(in the rows, 128 means zero)
Each row has a class, written after it, and each block has its own classes.
[140 124  83 135 151 141 134 124  87 141 160  83 151  63 143 140 123 144
 114 141  77 133 131 159 127 151 155 131 119 148  49 100] => F
[203 146 107  73 132 151 133 167  77 130 174 129  87 169 139 124 132 127
 100 128 101 177 130 199  50 151 146  70 123  97 125 247] => P
[125 156 111 136  92 140 137  90 118 114 133 131 111 102 170 140 133 148
  98  92  95 151 113 129  86 138 136 118 150 145 116 177] => T
[146 140 160 105 155 132 164 129 113 148 116 172  88 125 161 115 120 147
 148 107 161 144  80 124 109 129 116 141  78 111 118 185] => Z
[110 128 135 114 119 126 163 139  64 157 165  48 131 120 185 102 132 116
 104 140 112 172 106 111  89 188 103 144 125 176  41 169] => F
[172 168 113  64 106 136 130 173  91 132 189 130  91 158 163 126 150 143
 138 125 129 180  74 169  49 160 137  71 185 137  80 188] => P
[111 113 111 128 167  93 117 163  95  97 152 108 129 134 113 177 113 133
 120 183 115 123 132 145 159 153 115  91  97 119 132  91] => Y
[152 135 100 125 135 112 116 104 112  36 143  87 110 138 160 117  77  98
 121 163 101 164  91 147  81 143 148 146  84 101  88 155] => F
[197 123 126 149 147 155  90  71 156 115 110 152 116 166  94 136 164 140
  96 119 122 107 163 147 132 117 160 109  52 177 120 153] => Y
[107 102 149 109 145 123 147 130 112 143 122 111  75 107 157 139 164 107
 153  79 132 162 122 137 114 107 102 154 174 113 114 159] => F
[200 158 113  77 141 139 127 161  82 144 154 127 109 138 148  96 203 142
 124 134 125 116  94 140 106 156 106 105 119 186 146 148] => Y
[103 154 133  86  90 131 134 126 109 121 119 105 144 122 160 101 136 162
 151 134 138 129  81 131  85 140 131 115 166 152  82 174] => Y
[136 105 121  97 171 109  92 136 123 119 146  95 100 137 107 173 116 106
 150 132 104 112 144 183 127 127 142 139 185  92 102 103] => L
[135 109 111 108 125 131 165 148  88 131 114 123 116 139 130 120 139 136
  91  88 145 143 135 126 104 149  96 114 111 148 180 163] => H
[ 97 111 182  74 128 133 112 172 104 202 160 132 134 128  96 120 196  79
 117 147 131 143 155  81 154 167 152 162 158 180 131 160] => Z
[134 159 127  57 111 151 153 161 121 179 153  81  76 125 157 129 193 141
 176  89 131 164 115 112 107 137 120 132 140 200 120 205] => H
[182 148 114  94 145 150 127 126 153 141 172 119  66 169 117 105 146  92
 140  74 121 140 110 129  79 147 156 120 119 146 107 185] => H
[158 131 127  73 121 149 108 139 118 102 124 157 143 100  98 162 135 139
 118 151 118 145 128 150 109 159 213 139 112 138 167 196] => Q
[118 116 167 114 126 129 184 144  86 157 167  93 131 174 157 119 136 138
 122 122 142 171 111 122  86 164 114 137 146 174 151 221] => T
[191 105  94  88 185 109 129 144 139 115 189  96  99 156 103 154  25 140
  72 151 118 130  80 152 156 116 123  93 123 131  93  82] => H
[111 122 140 130 124  99 115 109 125 121  93 127 151 125 117 109  69  87
 109 197 127 105 137 122 141 140 107 122  97  76 113 101] => Q
[ 99 105 117 120 172 116 142 140 130 164 109 121 162 130 120 162 104 164
 110 138 144  97 135 136 170 110  93  94 126 133 124  95] => Y
[182 107 177  86 135 134  73  90 132 145 124 128 156 216  65 170  90 105
  77 158 192 115 155 126 120 119 117 105 115 176 103 124] => L
[207 118  81  58 138 115  82 120  99  98 170 126  83 135 133 153 105  96
  60 146 110 153 129 132 103 142 113 119  87 174 121 122] => L
[117 179 102 102 100 165 166 139 126 105 113 121 122 124 147 141 174 163
 154  65 133 135 126 133  80 146 146  86 109 147 169 189] => H
[208 146  71  47 174 151 125 128 117  79 138 121 105  99 149 120 126 170
  85  88  88 109  72 200  91 155 166 123 153 103  89 135] => T
[134 146 151 117 100 132 135 132 141 113 120 113 112 193 115 109 168 109
 122 109 151 135 123 101 113 135 117 123 141 168 188 162] => H
[128 126 128 114 117 134 168 150  96 138 145 124  95 114 177  82 152 156
 139 101 128 148  87 152 118 132 127 127 159 123 104 172] => P
[ 66 124 134  86  81 128 148  97 128 137 144 132 131 116 156 117 120 112
 123 102 154 169 127  79  84 144 112 116 127 165  86 164] => T
[ 96 124 120 110 162  96 116 129 164  94 128 118  86 135  98 174  60 120
 137 118 144 129  93 131 142 136 127 122 134  70  75  88] => H
[122 131 128  87 136 156 133  86 145 168 116 171 126  86  98 121 137 137
 123  83 127 132 152 134 102 138 160 157 118 114  91 177] => T
[135 115  63 130 166 136 140 166  97  87 127 146 162 122 124 164 152 149
 123 128 115 117 156 149 132 131 163 104  63 145 252 163] => Y
[145 149 128  94  84 150 112 165  56  90  95 101 185 148 168  84 206  97
  94 164 133 113 136  90 125 154 138 134  97 202 231 183] => Z
[124 115 141 107 147 110 112 122 132  72 144 121 100 143 116 153 103 138
 160 162 140 137 103 143 137 114 148 112  88 117 109 145] => Y
[145 186 118 115  84 129 117 103 108  25 140 143 128 108 148 121  73 154
  84 184  81 138  83 151  95 150 164  71  88  92  81 119] => Z
[122 109  99 162 163 122 162  97 132 125 131 185 106  95 127 161 114 161
 104  76 123 129 136 134 128 142 139 154  89 130 159 110] => L
[140 100 132 136 113 127 161 123 127 167 150 152 110 187 148  86 121 115
  86  98 140 155 133 140  95 103  93  75 163 126 131 165] => P
[158 119 138  74 106 124 124 170  68 156 105 147 173 136 131  90 171  93
 113 163 161 117 121 113 103 155 106 135 161 159 223 153] => Q
[161 188 109  89 116 159 111 109 110 111 111 128 145 110 146 132 170 129
 149 137 150 120 130 100 117 152 138 134  33 181 138 171] => T
[118 120 151 117 164 127 132 102 173 110 165  81 103 135 113 171  55 124
 133 151  90 154 122 166 145  80 161 119 148  81  59 143] => F
[114 138 195  70 122 145 110 114 137 148 109 146  87 145  94 143 176 121
 157 111 173 127 143 122 127 115 116  92 101 127  91 180] => Y
[115 113 111 151 129 121 150 131 120  94 110 142 178 113 140 146 104 149
 111 149 131 106 115 136 144 146 153 106 112 133 177  99] => Q
[106 129 150 115  91 142 164 120  82 191 167 110 124 117 170  64 162 106
 109  79 119 151 107  95  66 176 125 159 192 176  91 211] => T
[108 117 124  80 132 142 120 162  94 169 131 114  88  83 113 129 182  85
 191  74 154 130 141 106 123 140 144 159 127 140 133 180] => H
[127 109 117  96 161 151 174 149 135 174 143 156  56 102 160 130 172 153
 191  51 137 162 131 168 124  91 142 120 120 105 126 210] => P
[156 130  94 106 117 151 126 138 128 154 159 169 135 110 116 111 151 136
 126 123 111 133 145 159 125  93 158  88 158 130 141 133] => P
[173 120 136 107 156 130 144 145 124 128 153 129  95 153 137 137 121 120
  92 119 102 138 104 160 100 169 157 113 135 116 134 180] => Q
[138 163 124 100 141 155 169 126 105 140 134 126 144 121 149 104 130 142
 104 106 130 120 113 120 105 165 131 130  84 136 140 189] => T
[187 139 157  83 135 144  74  87 142 127 114 133 128 166  91 133 117 103
  92 137 163  96 127 114 141 111 137 153 112 162 125 138] => L
[180 149 162  75 149 145 142 134  88  94 142  98  91 162 145 151 119 120
 124 133 154 162 103 157  88 126 107  88  72 112 108 191] => F
[122 137 144  89 152 133 134 132 157 140 136 108 103 174 138 139 165 145
 133  98 142 124 111 132 117 149 123  96 127 157  81 155] => Y
[135 165 138  66 152 144 113 111 137 167 120 151 111 130 118 161 103 130
 112  66 163 104 101 140  75 161 125 117 157  97  40 143] => L
[127 137 149  88 127 124 122 185 116 140 177 132 144 174 102 140 132 100
 174 189 166 152 127 124 149 103 144 101 137 129 189 167] => P
[120 133 122 122 113 142 159 146 121 199 142 128 126 151 187  87 187 137
 206  89 174 159 103 118  86 125 127 140 155 187 106 202] => P
[127 141 110 108 128 144 138 150  96 109 129 128 115 107 109 143 138 136
 121  91 133 140 116 124 104 173 171 147 108 132 160 190] => H
[182 102  88  71 185 151 137 131 139 173 145 153 117 124 130 146 143 133
 138  73 131 136 133 157 102  96 149 142 143 148 170 184] => T
[156 150  91  65 180 125 131 164 127  85 135 132  70 107 108 141 125 130
  96  77 118  93  84 157 139 163 121  91 128  67 114  68] => H
[124 117 152  88 154 156 128 105 143 186 134 156 111 129  95 164 138 126
 172  60 157 116 160 159  91 107 153 117 155 112 105 167] => L

A new block, with new classes.
[170 117  97 122 119 128 164 142 163 120 153 134  97 146 211 154 170 144
  76 110 124 134 111 123  93 131  86 140 136 134  96  94] => R
[158 148 136 119 129 146 148 151 178 130 172 133  92 112 174 177 168 149
 128 146 147 137  88  88 112 170 126 114 155 138 112  87] => M
[105 101 163 153 147 117 126 121  98 152 112 132 100 136 132  77 132 149
 126  42 109  87 147 165 156  62 116 154  83 136 133 179] => R
[ 86  80 110 104  85 143 182  96 109 156 133 174 158 112 117  93 109 172
 134 126 168 135 107 179  88 131 156 137 109 106 151 128] => X
[121  97 136 137  97 116 123 157 132 133 165 196 108  94  98 147 147 185
 117 192 126 130 118 151 127 103 183 128 125 146 153 105] => C
[152 142 117 160 146 131  83 167 158 135 165 111  61 122 119 121 117 155
  68 130 140 162 110 139 140 117 123 125 163 155 139  74] => E
[149  92 166 113 136 102 157 150 150 125 162 171  96 118 180 134 201 150
  75 126  82 109  89 153  91 100 121 152 137 132 141  70] => R
[110 112 128 151 107 137  90 160 128  99 160 173 144  92 135 152 136 171
 128 172  89 134 110 156 145  94 176 136 107 156 161 134] => C
[179  94 163 137 125 112 176 157 136 132 170 185  64  96 132 140 190 143
  85 105  92  99 141 148 118 145 139 144 160 126 131  48] => A
[169 162 164 140 141 130 155 195 150  96 178 151  56 143 142 145 192 181
 118 132  56 113  87 124 133 120 131 174 148 161 101  69] => M
[114 102 109 130 115 161 140 115 111 118 145 130 143 125 142  89 103 110
 118 100 150 136 123 120 118 128 119 127 136 124 156 133] => J
[145  97 169 135 164  76 178 220 187  92 192 126  99 229 171 173 216 119
 117 152  67  59 101 114 128 139 150 143 119 155 110 117] => M
[152 128 120 132 124 153 134 162 163 110 157 151 108 102 139 161 160 161
 135 156 154 136  71 126 142 133 138  97 172 146 116  65] => X
[179 125 123  97 129 127 192 152 163 113 189 145 101 124 174 158 190 120
  99 138  93 105 112 104  90 177 126  97 142 130 124  51] => M
[180 172  39 116  82 156 129  87 113 110 119 130 136 110 172 126 157 129
  73 163 109 175 166 142  61 201 143 136 128 118 125  81] => A
[127 140 135 122 148 138 117 112 140 109 122 105 161 172 143 117 140 118
 152 114 124 137  94 100 138 146 111 118 140 128  98 140] => S
[146 116 101 151 155 120 140 111 155 124 135  80 127 220 146  78 105  66
  87  42 149 135 209 130  99 145  76 148 115 102 122 142] => A
[115 129 111  98 138 125 134  93 145 151  96  77 161 172 118 108  81  52
 162 162 181  70  90 121 157 108 130  53 165 129  78  75] => S
[108  56 212 154 182  73  76 167 160 118 170 114  87 155 166 124 190  86
  80  65 127 137 121  84  75 202 101 183 121 113 175 116] => J
[142 122 192 173 149  88  47 162 143 107 142 153  25  87 103 189 201 169
 133 145 113 103 135 132 115 129 133 159 119 127 143  77] => X
[148 138  76 135 149 142 129 106 120 139 105  78 137 159 167  63 109 109
 124  76 133 123 132 136  87  73  37 136 108 154 131 195] => R
[112  75 161  98 120  79 154 177 142 140 150 188 124 117  71 102 181 200
  98 123 108 182  88 149 152 161 147 140 118 112 118 111] => C
[161 149  68 117 117 133 136 155 141 128 125 106 120  96 184 137 162 173
  78 111 106 176 117 122 121 149 109 117 131 133  94 149] => R
[135 124 147 168 145 116 106 178 115 122 149 125  92 106 109 114 156 157
 102  68  74 154 164 122 123 175 141 143 123 134 132 167] => A
[148  81 139 143 152 120 157 181 119 120 151 133 115 127 136 143 164 178
 134 105  69  83 156 139 152  92 159 137 124 128 141 119] => X
[150  79 134 176 144 126 103 157 123  93 158 139 102 180 161 148 168 143
  85 113  76  88 201 146 147 107 190 158 107 125 159  87] => A
[155 121 150 169 181 124 106 160 169 119 145  93  73 188 166 137 150 145
 136  60 124  99 141 118 156  87  58 190 100 143 132 161] => M
[132  88 136  96 129 125 163 207 167  99 161 141 146  98 133 121 144 154
 122 118 125 146  27 151 166 125 153  97 163 130 120  72] => M
[122 112 150  96 148 104 129 140 152 124 105 110 150 141 112  88 102  83
 122 121 176 119  74 151 142 117 116 103 150 139 100  63] => U
[113 139 178 124 114 111 140 175 180 105 150 185 128  77 124 153 137 144
  86 151 163 149  88 180 174 119 207 129 156 130 114  99] => U
[131 133 103 137 113 114 111 132 149 155 147 155  98  88  99 122 161 153
  69 167 141 158 144 152  91 169 133 120 128 129 168 163] => A
[196 118  74 137 150 101 136 164 159 152 140  91  97 147 169 163 160 104
 113 165 114  81 163  97 127 130  89 106 133 173 111 105] => C
[184  77 129 106 114 122 184 173 163 116 188 211 132  84 154 144 209 174
  85 154 112 159  87 137 126 144 148 123 159 143 148  60] => C
[141  46  98 101 137 107 168 177 192 111 146  82 149 164 173 168 107 112
 112 101 182 152 107  90 147 116  65 124 172  72 107 109] => J
[ 95 148 126  99 116 127 113 121 124 113  92  96 150 145 143 116 118 112
 159 127 128 129  45 133 138 123 108  92 127 133  60 106] => R
[162 139 155 118 136 113 157 180 146  98 165 144  75 131 121 137 181 128
 127 148  87  86  78 132 135 134 143 110 150 153 101  37] => M
[127 120 168 141 139 115 139 172 172  96 180 168 115 162 137 161 190 155
 110 147 103 128  80 114 150 156 163 125 154 142 106 121] => S
[201 115  61 126 149  65  96 170 139 127  86  52 129 124 159 100 144  83
  98 134 147 179 167 118  52 159 107 159 145 132 111  90] => C
[160  62 140 110 135  92 111  95 114 154  97 125 105 129 152 126 167 143
 145  95 179 139  81 141  96 159  62 178 109 113 139  89] => E
[130 145 144  99 146 107 107 120 158 115  88  85 154 136 135 118  99  71
 135 123 177 130 101 136 132 129 105 116 143 121  88  76] => U
[135 147 125  91 125 139 136 112 126 121 101 111 156 108 178 128 154 130
 145 114 109 134  72 127 138 119 108 102 133 124  86 108] => R
[118  84 117 130 103  88 131 165 170 111 164 147  86 125 122 165 129  85
  79 207 163  82 115 154 118 101 150 112 158 118 150  69] => J
[163 101 155 111 122 128 206 187 149 106 213 180  84 126 168 185 202 160
 102 158  47  60  97 120 130 146 176 105 139 148 125  36] => M
[145 108  93 135 151 138 132 121 143 134 121  84 157 150 154  87 109 119
 116  44 137 173 156 121 102 146  47 153 121 108 138 190] => A
[152  99 146 126 107  98 161 137 143 105 170 203  96 148 127 180 191 122
 129 196  85  40 124 159 152  98 139 115 103 155 125  62] => C
[173 132 104 147 111 139 178 153 118 110 181 162  45 168 148 153 163 182
 103 143  50  58 156 145 107  94 115 175  95 159 127  87] => M
[ 91 125 177 129 157  90  91 132 168 166 139  98  91 203 115 100 145 111
  83 123 185 166  87 120 121 208 153 131 138 128 105  76] => E
[164 104 109 122  79  93 194 143 117 122 171 179  51 116 124 194 180 154
  90 187  93  81 187 120  78 137 135 155 126 102 129 107] => J
[127 124  59 144 113 133  69 143 148  86 144 109 136 144 123  64 115  70
  41 122 161 197 117 154  69 213 149  85 139 140 144  67] => A
[132 144 156  89 130 103 131 107 140 122 113 105 140 143 112 121 137  86
 152 143 165 150  77 125 123 164 138  92 160 104  91  60] => E
[118  85 117 109 118 102 113 135 132 145 108  99 126 137 110 151 117 103
 143 226 195  91 126 108 124  87 178  96 167 105 142  83] => J
[116 100 151 160 195 144  58 179 146 159 121  59 142 123 119 109 114 103
 165 116 148  96  83  91 192 116 127  53 169 179 144 147] => A
[131 101 163 131 109  93 175 161 166 102 167 201  68 184 102 167 150 164
  84 148 144  79 135 174 164  91 149 153 113 129  94  71] => U
[123 139 113 114 133 116 163 146 144 109 124  94 161 183 139 127 110 113
 130 131  92 109 118 131 161 111 147 119 149 116  69 124] => S
[122  97 145 105 154  98  69 124 173 142 104  95 165 111 149 133 142  89
 148 124 189 169  81 104 135 171 100 102 133 116 123  95] => C
[115 110 127 132 103 109 181 168 143  95 157 168 119 157  98 129  99 128
 102 108 143  96 139 173 158 110 146 114 108 139  93 135] => U
[102 118  91 197 144 107  49 153 174 121 125  95  84 223 113 117 105 150
  67 107 189 150 175 150 174 108 142 168 100 129 114 186] => S
[170 137  86 108 129 141 109 174 141 131 127 115 115  59 182 132 187 190
  75 138  98 187  57 117 121 148 114 105 163 155 115  94] => R
[114 138 110  86 136 139 103  94 142 138  74  77 193 137 132 122  95 118
 173 164 165 140  68 120 168  97 125  96 166 103  89 106] => S
[196 125   4  90  99 154 165 116 141 148 141 120 150 100 179 131 145 163
  60 206 133 169 121 113  56 160 123 103 173 136 140  96] => S
